Below are the code and all the weights of a small trained network. Each question names an input and a target symbol and asks about switching units off, where a switched-off unit gives its printed mean instead of its output.

import numpy as np


def w(rows, s, z=0):
    codes = np.array(rows[::2]) - 128.0
    scale = np.full(codes.shape[1], s)
    scale[-1] = z or s
    return codes * scale


def norm(h):
    return h / np.sqrt((h * h).mean(-1, keepdims=True) + 1e-5)


def f(y):
    return np.maximum(y, 0)


def softmax(a):
    e = np.exp(a - a.max(-1, keepdims=True))
    return e / e.sum(-1, keepdims=True)


def log_softmax(a):
    a = a - a.max(-1, keepdims=True)
    return a - np.log(np.exp(a).sum(-1, keepdims=True))


def net(x, mask):
    ids = ['αβσφψω'.index(c) for c in x.split()]
    T = len(ids)
    res = E[ids] + P[:T]
    r = norm(res)
    for j in range(2):
        rows = slice(3 * j, 3 * j + 3)
        q, k, v = (r @ M[0][rows].T for M in (Q, K, V))
        z = softmax(np.where(np.tri(T) > 0, q @ k.T / 3**0.5, -1e9)) @ v
        o = O[0][rows]
        res = res + np.where(mask[j], z, o[:, -1]) @ o[:, :-1]
    y = f(norm(res) @ A[0][:, :-1].T + A[0][:, -1])
    res = res + np.where(mask[2:6], y, B[0][:, -1]) @ B[0][:, :-1]
    return log_softmax(norm(res)[-1] @ U[:, :-1].T + U[:, -1])


Q, K, V, O, A, B = {}, {}, {}, {}, {}, {}
E = w([
[112,106,216,86,141],'α',
[122,234,223,116,67],'β',
[8,117,220,98,135],'σ',
[82,122,39,114,96],'φ',
[144,73,118,120,34],'ψ',
[114,70,164,186,158],'ω',
],0.017)
P = w([
[143,206,121,72,255],'0',
[103,172,161,43,220],'1',
[78,174,182,148,140],'2',
[90,197,133,140,126],'3',
[90,165,116,154,98],'4',
[97,173,114,143,119],'5',
[43,143,86,138,111],'6',
[132,168,79,92,153],'7',
[76,127,93,89,153],'8',
[76,191,98,70,127],'9',
],0.0083)
Q[0] = w([
[156,150,52,202,204],'head 1',
[62,21,1,115,54],'head 1',
[141,154,221,213,145],'head 1',
[227,77,54,62,89],'head 2',
[160,199,139,110,231],'head 2',
[16,193,237,140,208],'head 2',
],0.0067)
K[0] = w([
[132,86,139,89,212],'head 1',
[135,133,162,178,116],'head 1',
[119,101,127,135,133],'head 1',
[173,185,131,100,102],'head 2',
[78,116,244,156,152],'head 2',
[121,100,126,158,150],'head 2',
],0.012)
V[0] = w([
[192,89,155,168,182],'head 1',
[140,109,150,83,189],'head 1',
[108,164,226,132,130],'head 1',
[117,79,177,208,231],'head 2',
[132,126,97,176,120],'head 2',
[186,250,135,97,145],'head 2',
],0.012)
O[0] = w([
[213,125,131,152,178,70],'head 1',
[145,143,103,175,202,150],'head 1',
[89,177,85,111,186,226],'head 1',
[181,202,60,200,20,255],'head 2',
[139,107,79,131,92,104],'head 2',
[137,143,245,74,137,39],'head 2',
],0.013,0.0098)
A[0] = w([
[100,181,127,76,8,92],'neuron 1',
[144,94,104,67,177,72],'neuron 2',
[160,163,109,92,130,3],'neuron 3',
[71,107,216,79,158,114],'neuron 4',
],0.012,0.0057)
B[0] = w([
[79,79,154,126,130,255],'neuron 1',
[113,50,134,102,153,151],'neuron 2',
[170,144,168,254,118,128],'neuron 3',
[161,71,78,126,56,209],'neuron 4',
],0.013,0.0071)
U = w([
[154,172,141,117,233,57],'α',
[142,193,182,1,107,49],'β',
[19,216,139,111,166,149],'σ',
[113,49,185,102,53,201],'φ',
[99,95,204,136,63,87],'ψ',
[216,138,14,230,116,254],'ω',
],0.0096,0.0049)

Each question gives the input, a string of symbols that net reads in full, and the target symbol t.
The units are the heads (3 rows each of Q, K, V and O) and the neurons (one row each of A and B). Each row of codes is followed by its name. A weight is (code - 128) times the scale printed after its matrix; where a second scale follows, it is the last column's (O, A, B and U).
mask holds one flag per unit, heads first, then neurons. A switched-off unit (its flag False) gives its mean, the last column of its rows in O or B, instead of its output. The means were averaged over made-up inputs and are rounded, as every weight is.
A unit's drop is (log p(t) with every unit on - log p(t) with that unit switched off) / (log p(t) with every unit on - log p(t) with every unit switched off).
The circuit of an input: a set's keep is (log p(t) with only the set's units on - log p(t) with every unit switched off) / (log p(t) with every unit on - log p(t) with every unit switched off). Starting from all 6 units, units are removed one at a time, each time the one whose removal leaves the highest keep (on an exact tie, the one counted first), for as long as the keep stays at least 0.8.
units of the circuit, in order: the units of the circuit, biggest drop first
k most important neurons: the k neurons with the biggest drops, biggest first
which heads matter: for each layer, one digit per head in row order, 1 if its drop is at least 0.15 and else 0, layers parted by /
drop of u: that unit's drop, to one decimal
input φ φ β, target φ: units of the circuit, in order -> [head 2; neuron 4]
input σ σ σ σ σ β, target σ: units of the circuit, in order -> [head 2; head 1]
input ω σ σ φ φ, target σ: which heads matter -> 01
input σ ω ω σ β σ β σ ω σ, target ω: units of the circuit, in order -> [head 2]
input ω ω ψ, target φ: units of the circuit, in order -> [head 1; head 2]
input σ σ σ ω ω φ σ ω α σ, target ω: which heads matter -> 01
input φ σ φ, target φ: units of the circuit, in order -> [head 2; neuron 4]
input β σ σ φ, target σ: which heads matter -> 11
input β σ σ σ α σ σ φ α α, target φ: units of the circuit, in order -> [head 1; head 2; neuron 4]
input σ α σ φ β β, target φ: units of the circuit, in order -> [head 1; neuron 1]
input ψ α σ σ σ β φ ψ φ, target φ: 2 most important neurons -> [neuron 4; neuron 2]
input σ σ φ σ α σ σ σ φ σ, target φ: 2 most important neurons -> [neuron 4; neuron 1]
input σ α σ σ σ α, target σ: drop of head 2 -> 0.2
input σ σ σ β, target σ: drop of head 2 -> 0.2
input α φ σ σ α σ σ ω ψ, target φ: units of the circuit, in order -> [head 2]
input σ σ φ α σ, target φ: drop of head 2 -> 0.6
input β β β, target β: drop of neuron 4 -> 0.1
